Below are the code and all the weights of a small trained network. Each question names an input and a class and asks about switching units off, where a switched-off unit gives its printed mean instead of its output.

import numpy as np


def w(rows, s, z=0):
    codes = np.array(rows[::2]) - 128.0
    scale = np.full(codes.shape[1], s)
    scale[-1] = z or s
    return codes * scale


def norm(h):
    return h / np.sqrt((h * h).mean(-1, keepdims=True) + 1e-5)


def f(y):
    return np.maximum(y, 0)


def log_softmax(a):
    a = a - a.max(-1, keepdims=True)
    return a - np.log(np.exp(a).sum(-1, keepdims=True))


def net(x, mask):
    res = np.array(x, float).reshape(1, 2) / 4 @ E
    u = 0
    for l in range(2):
        y = f(norm(res) @ A[l][:, :-1].T + A[l][:, -1])
        res = res + np.where(mask[u : u + 9], y, B[l][:, -1]) @ B[l][:, :-1]
        u += 9
    return log_softmax(norm(res)[-1] @ U[:, :-1].T + U[:, -1])


A, B = {}, {}
E = w([
[1,107,199,213],'x0',
[200,15,73,113],'x1',
],0.0095)
A[0] = w([
[113,29,110,133,153],'L0N0',
[90,8,147,153,3],'L0N1',
[138,66,137,155,52],'L0N2',
[65,184,128,210,95],'L0N3',
[75,103,144,153,147],'L0N4',
[91,108,75,124,98],'L0N5',
[143,238,139,108,57],'L0N6',
[202,28,131,113,119],'L0N7',
[188,222,127,86,65],'L0N8',
],0.017,0.0048)
B[0] = w([
[137,40,134,148,223],'L0N0',
[64,59,68,236,214],'L0N1',
[82,141,107,207,170],'L0N2',
[171,208,103,53,254],'L0N3',
[16,86,155,90,216],'L0N4',
[114,171,121,157,143],'L0N5',
[195,92,191,189,230],'L0N6',
[106,167,155,3,252],'L0N7',
[178,72,125,195,240],'L0N8',
],0.025,0.0091)
A[1] = w([
[148,157,91,155,2],'L1N0',
[85,254,99,107,77],'L1N1',
[106,142,110,35,79],'L1N2',
[183,113,159,218,73],'L1N3',
[148,125,155,174,105],'L1N4',
[107,123,108,125,73],'L1N5',
[85,130,126,89,108],'L1N6',
[122,129,163,107,46],'L1N7',
[104,123,117,224,95],'L1N8',
],0.029,0.0025)
B[1] = w([
[182,107,150,173,132],'L1N0',
[28,176,73,236,215],'L1N1',
[133,154,114,20,254],'L1N2',
[233,145,155,254,230],'L1N3',
[205,146,73,139,176],'L1N4',
[131,163,120,156,152],'L1N5',
[196,167,158,205,207],'L1N6',
[145,102,118,125,159],'L1N7',
[152,71,116,32,193],'L1N8',
],0.034,0.015)
U = w([
[237,140,159,208,215],'0',
[160,171,129,2,209],'1',
[25,238,87,159,201],'2',
[48,33,100,131,229],'3',
[116,139,148,139,23],'4',
[111,137,154,156,28],'5',
[98,137,200,138,1],'6',
[112,139,150,139,15],'7',
],0.019,0.0081)

Each question gives the input, the list of numbers given to net, and the class t.
The units are the neurons (one row each of A and B). Each row of codes is followed by its name. A weight is (code - 128) times the scale printed after its matrix; where a second scale follows, it is the last column's (A, B and U).
mask holds one flag per neuron, layer by layer. A switched-off neuron (its flag False) gives its mean, the last column of its row in B, instead of its output. The means were averaged over made-up inputs and are rounded, as every weight is.
A unit's drop is (log p(t) with every unit on - log p(t) with that unit switched off) / (log p(t) with every unit on - log p(t) with every unit switched off).
The circuit of an input: a set's keep is (log p(t) with only the set's units on - log p(t) with every unit switched off) / (log p(t) with every unit on - log p(t) with every unit switched off). Starting from the 12 units with the biggest drops (on a tie, the unit counted first), units are removed one at a time, each time the one whose removal leaves the highest keep (on an exact tie, the one counted first), for as long as the keep stays at least 0.8.
units of the circuit, in order: the units of the circuit, biggest drop first
k most important neurons: the k neurons with the biggest drops, biggest first
k most important neurons of layer l: the k neurons of layer l with the biggest drops, biggest first
drop of u: that unit's drop, to one decimal
input [1,-8], class 2: 4 most important neurons	(L0N3; L0N0; L0N8; L0N1)
input [-1,5], class 1: units of the circuit, in order	(L0N7)
input [1,-5], class 2: 3 most important neurons	(L0N3; L0N0; L0N8)
input [0,4], class 1: 2 most important neurons	(L0N7; L1N1)
input [1,5], class 3: 4 most important neurons	(L0N0; L0N1; L0N3; L1N3)
input [0,5], class 1: 2 most important neurons of layer 0	(L0N7; L0N8)
input [1,-6], class 2: 2 most important neurons of layer 0	(L0N3; L0N0)
input [5,0], class 2: 4 most important neurons	(L0N6; L0N8; L0N3; L1N3)
input [4,1], class 3: 2 most important neurons of layer 0	(L0N1; L0N7)
input [3,-2], class 2: drop of L1N1	0.4
input [5,7], class 3: drop of L1N5	0.0
input [-2,6], class 1: drop of L0N7	0.9
